Each row is followed by its group and then its class within the group.
[ -1 -40  31   1   0   4   8   4  -3   2 -14  -2  -3  -1 -10  -8  -3   6
   8  18  -4  -3  -1  -2  16  -2  -2  -4   6  -3  -4   2   4  13   5  27
  -1   0  -8  -5   8  11   3]
(70):[11]
[  1  -3   3   5  -3   2  -1  10  -8  -9   5  -1   0  -1  -7 -14  -1   2
   4   7 -11  -2  -5 -14   6  -2  -2  -3   3  -7  -4  -2   7   3   3   9
  -6  -7  -8  -4  -1   6  -1]
(67):[18]
[ 10  42   7   7   4   2   5  -6  -5   0   8  -1  -4  10 -15  -5  -3   1
   8  12   1   7 -12   4  14   0   1 -10   5  -3  -6   6   0   4   3  32
   7   6  -1  -4   9   8  -3]
(67):[19]
[  6   5  10   6   0   3   1   3  -5  -9   3  -5  -4   6 -14  -9  -2   5
  10  20  -5   3 -11  -1  14   1  -1  -8   6  -3  -6   2   3   5   5  26
   1  -1 -10  -2   7  12   0]
(67):[18]
[ -4 -88 -17   0   2   1   4  12   1   2  -9   4  -3  -5   8  -7   4   0
 -10   4  17  -5  31  -9  12  -2  -2   6  -5   5   0  -9   6   1   1  -9
  -8   5  16  -8 -11  -1  -2]
(75):[4]
[  5  17 -15   9   2   3  -2   7 -11  -6   9   1   1   3  -6 -14   3   0
   2   5  -6   1  -8 -13   8  -1  -1  -5   4  -5  -7  -2   1   0   5  14
  -6  -2 -14   1   3   5  -3]
(67):[19]
[  1  18   5   9  -3   3  -6   9  -7  -8  11  -1  -1   2  -4 -10   0  -1
   2   4 -11  -2  -8 -16   1  -4   0  -3   2  -5  -7   1  10   2   2   8
  -4  -4   2  -1  -2   8   1]
(67):[19]
[  3 -81   6  -4   1   3  13   7   4   3  -6  13  -4  -1   2   0   3  -3
  -8   1  20  -4  32  -4  14  -5  -4   5  -3   4   3  -6  13  -1   4   1
  -2   7  38  -7  -6  -2   3]
(75):[10]
[ 11  -8  37  -1   6   6  11  -4   4   4  -7   4  -6  10 -14   7  -3   1
   5  21  11   1  -2  11  25  -2   1  -6   3  -2  -3   4   7  13   2  40
   7   6  14  -7   6  12   3]
(70):[14]
[  3  13 -24   8   2   2  -1   8  -6  -9   8  11  -1   4  -6 -15   1   4
   5   6  -3   2  -8 -12   9  -3  -2  -5   2  -5  -4   0  11   0   6  19
  -9  -3 -18  -3   3   7  -4]
(67):[19]
[  1 -77   3  -5   1   2  15   6   2   1  -4  10  -6   0  -3  -9   4  -1
  -7  10  11   1  31   1  16   0  -1   0  -1   4   2  -1   4  -1   4  -2
  -1   6  33  -9  -2  -2  -1]
(75):[4]
[ -4 -88  38  -7  -3   5  14  14   3  -1 -13   9  -3  -3   4  -1   2  -2
  -6  11   7 -11  38  -4  13  -2  -3   7  -3   3   5  -2  14   7   0  -6
  -1   2  44  -4  -5   0   4]
(75):[10]
[ -2 -88 -31   0   7  -1  12  13   3   7 -13  15  -4  -1   5  -3   1   1
  -9   6  28   0  34  -5  19  -1  -2   2  -5   6  -2  -9   5  -1   6   2
  -7  10  10  -9  -5  -1   0]
(75):[4]
[  4 -21  14   0   9   5   7   2   1   4 -10   7   0   5  -8   7  -3   6
   6  10  13   0  -3   0  19  -1   0  -3   2  -2  -3   0   7  14   4  32
  -2   5  -5  -4   5   8   2]
(70):[14]
[  1 -88   4  -4  -3   0  15   6   6   3  -4   4  -6  -1  -1  -6   4  -5
 -10  12  14   2  40   4  15   0   0   1   0   6   0  -2  -2  -8   6 -10
   1   5  44  -8  -7  -5  -3]
(75):[4]
[  1 -38  33   2   3   2   6   5  -1   1 -13 -10  -3   0  -6   0  -3   6
   2  13  -4  -8   2  -5  14  -2  -2  -2   1  -5  -5   2  -1  16   5  20
  -5  -2  -8  -3   0  12   3]
(70):[11]
[  4  10 -10   6  -5   3   1  13  -9 -13  12   9   1   1  -6 -17   0   0
   6   4 -14   4  -6 -16   4  -1  -2  -7   3  -6  -2  -2  15  -1   4  11
  -8  -6  -4  -2   1   7  -3]
(67):[18]

Each row is followed by its group and then its class within the group.
[ -6   4  14   3   5   5   5   1  -6   6   6   1  -8  -1  -7  15  17   9
  -4 -25  -8   8  -5 -11 -14   9   0 -17  11   7  -7   1 -12   1  13  -1
   6   0   9  14   1   9  -1]
(58):K
[ -2  -6   1   2 -20 -22   8  -2   7  -8   0  -3 -12 -16  -3   6   9   7
  -3 -17 -20  11   0  -1   1  -9  -2   5   8  13  -4   2   6   8  29  -5
 -10   4   4   1  13  17   1]
(48):W
[  4  -2  -2  -7 -27   6   2  -1  12  -4  11  -2  -3  -4  -1  -1   5   3
  -8   2  -6  10   3  -8  16 -11  -1   3  -5  -7   1   9   6   4  22  -4
   0   8   2   0   2  11  -9]
(48):W
[ -9  -2  16   8   7 -28   3  -4  -7   0  -8  -3 -10  -8  -1   3   9   7
   2 -34  -5  -1 -13  -4 -21   3  -5   1  19  27   1  -3 -10   1   9   2
   1   0  11   8   6   3  10]
(58):T
[ -2  -8  -2   0 -32 -15   2   1   6  -3   4  -3  -7  -6  -2   4   4  -2
   3  -3  -5  10  -2  -2  -3  -9  -3  12   2   7  -3   8   3  10  16  -2
 -12  10   8   0   5   9   4]
(48):W
[ -2  -2   2   8  -7   4   3   5  -3  -7  -4  -1  -8  -2  -4  21  -6   3
  -6 -20  -7   1   0   0  -3  -1   6  -8  -3   1  -1   3  -7   2   3  -5
   2   9   3   1   2  12  -6]
(50):P
[ -4  51   7 -11 -27   1   4   0   4  -4   9   0  -9  -7  -2   4  12   7
  -7 -13  -5   9   3  -4  -3   4  -2   1   4   5  -4   7   2   2  36  -4
 -10  10  13   0   6  15  -3]
(48):C
[  1   1   8   3  15  -9  -4   5  -4   7   1   1  -7   1   1  12   6   1
   3  -4   1  -4  -3  -2 -17   7  -1  -4   4   6   2  -1  -2   2   2   6
   2  -5   6   2  -3   0  10]
(58):K
[  3 -13 -11   7 -23 -23   3  -2   0  -7   0  -9  -3 -15  -2  -1   1  -2
   5 -11  -2   6  10   5  -8  -5  -4  26  -2  17   5   4   7  -3  33  -1
 -11  16   9  -2  14  15  13]
(48):W
[ -5  -4   3   4 -27 -16   2   5   8 -12   5  -3 -14 -10  -4   5   7   8
  -7 -15 -12  12  -4   1  -8  -2   0   8   9  10  -3   8   5   5  38  -3
 -11   9   8  -1   8  15  -1]
(48):W
